Here is a tiny trained network, its code and every weight. The questions are about switching its units off for an input and a target symbol, where a switched-off unit gives its printed mean instead of its output.

import numpy as np


def w(rows, s, z=0):
    codes = np.array(rows[::2]) - 128.0
    scale = np.full(codes.shape[1], s)
    scale[-1] = z or s
    return codes * scale


def f(y):
    return y / 2 * (1 + np.tanh(0.7978845608 * (y + 0.044715 * y**3)))


def softmax(a):
    e = np.exp(a - a.max(-1, keepdims=True))
    return e / e.sum(-1, keepdims=True)


def log_softmax(a):
    a = a - a.max(-1, keepdims=True)
    return a - np.log(np.exp(a).sum(-1, keepdims=True))


def net(x, mask):
    ids = ['βδεζλμξπστφω'.index(c) for c in x.split()]
    T = len(ids)
    res = E[ids] + P[:T]
    u = 0
    for l in range(2):
        q, k, v = (res @ M[l].T for M in (Q, K, V))
        z = softmax(np.where(np.tri(T) > 0, q @ k.T / 3**0.5, -1e9)) @ v
        res = res + np.where(mask[u], z, O[l][:, -1]) @ O[l][:, :-1]
        u += 1
        y = f(res @ A[l][:, :-1].T + A[l][:, -1])
        res = res + np.where(mask[u : u + 4], y, B[l][:, -1]) @ B[l][:, :-1]
        u += 4
    return log_softmax(res[-1] @ U[:, :-1].T + U[:, -1])


Q, K, V, O, A, B = {}, {}, {}, {}, {}, {}
E = w([
[81,108,89],'β',
[91,131,141],'δ',
[31,67,153],'ε',
[33,175,187],'ζ',
[8,40,173],'λ',
[75,114,89],'μ',
[76,121,81],'ξ',
[162,66,119],'π',
[90,175,115],'σ',
[114,183,242],'τ',
[26,85,104],'φ',
[68,109,86],'ω',
],0.016)
P = w([
[84,90,142],'0',
[118,119,126],'1',
[137,155,113],'2',
[144,181,98],'3',
[152,208,83],'4',
[158,230,74],'5',
[161,254,61],'6',
],0.0086)
Q[0] = w([
[59,83,143],'0.h0',
[227,106,223],'0.h0',
[168,194,253],'0.h0',
],0.013)
K[0] = w([
[62,105,114],'0.h0',
[137,104,254],'0.h0',
[106,188,193],'0.h0',
],0.015)
V[0] = w([
[2,248,94],'0.h0',
[63,215,81],'0.h0',
[162,91,142],'0.h0',
],0.0064)
O[0] = w([
[184,2,203,253],'0.h0',
[126,73,182,192],'0.h0',
[115,164,105,94],'0.h0',
],0.0086,0.0026)
A[0] = w([
[209,251,123,92],'0.n0',
[142,67,25,188],'0.n1',
[33,125,111,2],'0.n2',
[238,136,151,44],'0.n3',
],0.019,0.0059)
B[0] = w([
[250,114,162,174],'0.n0',
[98,113,217,255],'0.n1',
[167,234,101,154],'0.n2',
[25,127,95,140],'0.n3',
],0.015,0.0095)
Q[1] = w([
[109,88,135],'1.h0',
[254,84,13],'1.h0',
[162,135,101],'1.h0',
],0.021)
K[1] = w([
[151,140,165],'1.h0',
[252,128,117],'1.h0',
[138,124,112],'1.h0',
],0.024)
V[1] = w([
[149,107,153],'1.h0',
[168,73,169],'1.h0',
[162,238,254],'1.h0',
],0.005)
O[1] = w([
[127,147,88,160],'1.h0',
[133,161,50,185],'1.h0',
[43,174,3,255],'1.h0',
],0.0045,0.007)
A[1] = w([
[252,132,64,140],'1.n0',
[237,133,12,1],'1.n1',
[180,46,177,106],'1.n2',
[207,137,89,229],'1.n3',
],0.012,0.0076)
B[1] = w([
[79,19,230,215],'1.n0',
[141,218,114,161],'1.n1',
[149,190,119,255],'1.n2',
[134,125,3,207],'1.n3',
],0.022,0.0048)
U = w([
[69,137,206,221],'β',
[244,179,154,232],'δ',
[192,70,129,141],'ε',
[140,136,119,37],'ζ',
[109,139,89,85],'λ',
[135,137,120,17],'μ',
[132,130,127,2],'ξ',
[125,136,130,21],'π',
[106,160,76,84],'σ',
[86,130,69,90],'τ',
[114,152,88,64],'φ',
[130,136,106,58],'ω',
],0.011,0.0052)

Each question gives the input, a string of symbols that net reads in full, and the target symbol t.
The units are the heads (3 rows each of Q, K, V and O) and the neurons (one row each of A and B). Each row of codes is followed by its name. A weight is (code - 128) times the scale printed after its matrix; where a second scale follows, it is the last column's (O, A, B and U).
mask holds one flag per unit, layer by layer, with each layer's heads first. A switched-off unit (its flag False) gives its mean, the last column of its rows in O or B, instead of its output. The means were averaged over made-up inputs and are rounded, as every weight is.
A unit's drop is (log p(t) with every unit on - log p(t) with that unit switched off) / (log p(t) with every unit on - log p(t) with every unit switched off).
The circuit of an input: a set's keep is (log p(t) with only the set's units on - log p(t) with every unit switched off) / (log p(t) with every unit on - log p(t) with every unit switched off). Starting from all 10 units, units are removed one at a time, each time the one whose removal leaves the highest keep (on an exact tie, the one counted first), for as long as the keep stays at least 0.8.
units of the circuit, in order: the units of the circuit, biggest drop first
unit that matters most: the unit with the biggest drop
k most important neurons: the k neurons with the biggest drops, biggest first
k most important neurons of layer l: the k neurons of layer l with the biggest drops, biggest first
drop when u is switched off: that unit's drop, to one decimal
input ω ω π, target β: unit that matters most	0.n0
input φ π π π δ ξ, target β: units of the circuit, in order	[1.n3; 0.n1]
input φ ζ π τ τ τ ζ, target δ: 4 most important neurons	[0.n1; 0.n3; 1.n0; 1.n2]
input ω π φ τ π π ξ, target β: units of the circuit, in order	[0.n0; 1.n3; 0.h0]
input ω π π π φ π μ, target β: 3 most important neurons	[0.n0; 1.n3; 0.n2]
input π φ π π δ φ ω, target β: 2 most important neurons of layer 1	[1.n3; 1.n1]
input τ π ξ φ π β, target β: 3 most important neurons	[0.n0; 1.n3; 0.n1]
input τ φ π τ, target δ: 2 most important neurons of layer 0	[0.n0; 0.n1]
input π φ β π π φ σ, target τ: units of the circuit, in order	[0.n1; 1.n3]
input π π π π ζ μ, target β: 3 most important neurons	[0.n0; 1.n3; 0.n1]
input π ξ λ π π β, target β: 4 most important neurons	[0.n0; 1.n3; 0.n1; 1.n2]
input π π π δ, target τ: 3 most important neurons of layer 1	[1.n3; 1.n0; 1.n1]
input π π μ π δ, target τ: 2 most important neurons	[0.n1; 1.n3]
input φ π π, target δ: 4 most important neurons	[0.n1; 0.n0; 1.n0; 1.n2]
input π φ π, target δ: 3 most important neurons	[0.n1; 0.n0; 1.n2]
input δ δ τ δ τ, target δ: unit that matters most	0.h0
input π δ τ π π π ε, target σ: 3 most important neurons of layer 0	[0.n2; 0.n1; 0.n0]
input τ τ τ τ τ, target ε: 2 most important neurons of layer 0	[0.n1; 0.n0]
input π π π μ ζ φ ζ, target δ: 2 most important neurons	[0.n1; 1.n0]
input π ζ λ, target σ: 2 most important neurons of layer 0	[0.n2; 0.n1]
input μ β δ π π π π, target ε: drop when 0.n0 is switched off	1.4
input ε π τ ε π π π, target ε: drop when 1.n3 is switched off	3.2
input τ τ π φ τ, target ε: drop when 1.n3 is switched off	0.3
